Below are the code and all the weights of a small trained network. Each question names an input and a class and asks about switching units off, where a switched-off unit gives its printed mean instead of its output.

import numpy as np


def w(rows, s, z=0):
    codes = np.array(rows[::2]) - 128.0
    scale = np.full(codes.shape[1], s)
    scale[-1] = z or s
    return codes * scale


def f(y):
    return np.maximum(y, 0)


def log_softmax(a):
    a = a - a.max(-1, keepdims=True)
    return a - np.log(np.exp(a).sum(-1, keepdims=True))


def net(x, mask):
    res = np.array(x, float).reshape(1, 8) / 4 @ E
    y = f(res @ A[0][:, :-1].T + A[0][:, -1])
    res = res + np.where(mask, y, B[0][:, -1]) @ B[0][:, :-1]
    return log_softmax(res[-1] @ U[:, :-1].T + U[:, -1])


A, B = {}, {}
E = w([
[70,114,53],'x0',
[99,109,162],'x1',
[196,147,194],'x2',
[131,129,125],'x3',
[157,146,96],'x4',
[199,2,98],'x5',
[151,142,103],'x6',
[72,93,194],'x7',
],0.008)
A[0] = w([
[159,73,129,169],'N1',
[115,91,91,80],'N2',
[83,88,65,158],'N3',
[90,213,116,254],'N4',
[113,137,117,101],'N5',
[170,189,185,117],'N6',
[127,144,174,160],'N7',
[111,156,128,95],'N8',
[184,6,113,156],'N9',
[174,54,128,124],'N10',
[72,119,115,180],'N11',
[90,113,139,210],'N12',
[122,161,139,194],'N13',
[160,148,129,100],'N14',
[101,47,67,15],'N15',
[140,143,118,106],'N16',
],0.017,0.0065)
B[0] = w([
[139,84,111,191],'N1',
[123,135,101,159],'N2',
[160,132,82,203],'N3',
[191,194,109,238],'N4',
[139,119,116,138],'N5',
[65,132,173,184],'N6',
[119,168,145,170],'N7',
[138,96,127,147],'N8',
[112,4,122,249],'N9',
[110,55,138,199],'N10',
[166,151,97,184],'N11',
[167,168,109,182],'N12',
[124,176,131,174],'N13',
[115,127,154,145],'N14',
[90,145,67,183],'N15',
[133,126,136,137],'N16',
],0.035,0.013)
U = w([
[154,180,162,255],'0',
[167,27,99,208],'1',
[185,149,116,6],'2',
[88,60,48,47],'3',
[150,164,255,67],'4',
[95,26,162,65],'5',
],0.008,0.0072)

Each question gives the input, the list of numbers given to net, and the class t.
The units are the neurons (one row each of A and B). Each row of codes is followed by its name. A weight is (code - 128) times the scale printed after its matrix; where a second scale follows, it is the last column's (A, B and U).
mask holds one flag per neuron, in row order. A switched-off neuron (its flag False) gives its mean, the last column of its row in B, instead of its output. The means were averaged over made-up inputs and are rounded, as every weight is.
A unit's drop is (log p(t) with every unit on - log p(t) with that unit switched off) / (log p(t) with every unit on - log p(t) with every unit switched off).
The circuit of an input: a set's keep is (log p(t) with only the set's units on - log p(t) with every unit switched off) / (log p(t) with every unit on - log p(t) with every unit switched off). Starting from the 12 units with the biggest drops (on a tie, the unit counted first), units are removed one at a time, each time the one whose removal leaves the highest keep (on an exact tie, the one counted first), for as long as the keep stays at least 0.8.
units of the circuit, in order: the units of the circuit, biggest drop first
unit that matters most: the unit with the biggest drop
k most important neurons: the k neurons with the biggest drops, biggest first
drop when u is switched off: that unit's drop, to one decimal
input [1,6,-7,-6,-2,4,7,-6], class 3: unit that matters most -> N15
input [0,-7,5,5,0,6,-8,-5], class 5: units of the circuit, in order -> N4, N3, N10
input [-1,7,5,2,-7,1,-3,1], class 5: units of the circuit, in order -> N4, N3
input [0,-7,2,2,1,1,-2,4], class 5: units of the circuit, in order -> N4, N3
input [7,-7,7,-3,2,0,-6,0], class 0: 2 most important neurons -> N9, N10
input [2,0,-7,-8,2,7,8,-1], class 3: 3 most important neurons -> N15, N2, N4
input [0,4,2,-7,0,3,-6,5], class 5: 2 most important neurons -> N4, N3
input [-3,0,-8,8,4,-1,8,6], class 0: drop when N9 is switched off -> 0.5
input [5,8,-4,1,0,3,5,7], class 3: drop when N15 is switched off -> 1.4
input [7,-2,-6,3,-5,6,1,2], class 3: drop when N15 is switched off -> 2.4
input [-8,-1,1,-1,5,-3,-6,6], class 4: drop when N6 is switched off -> 0.1
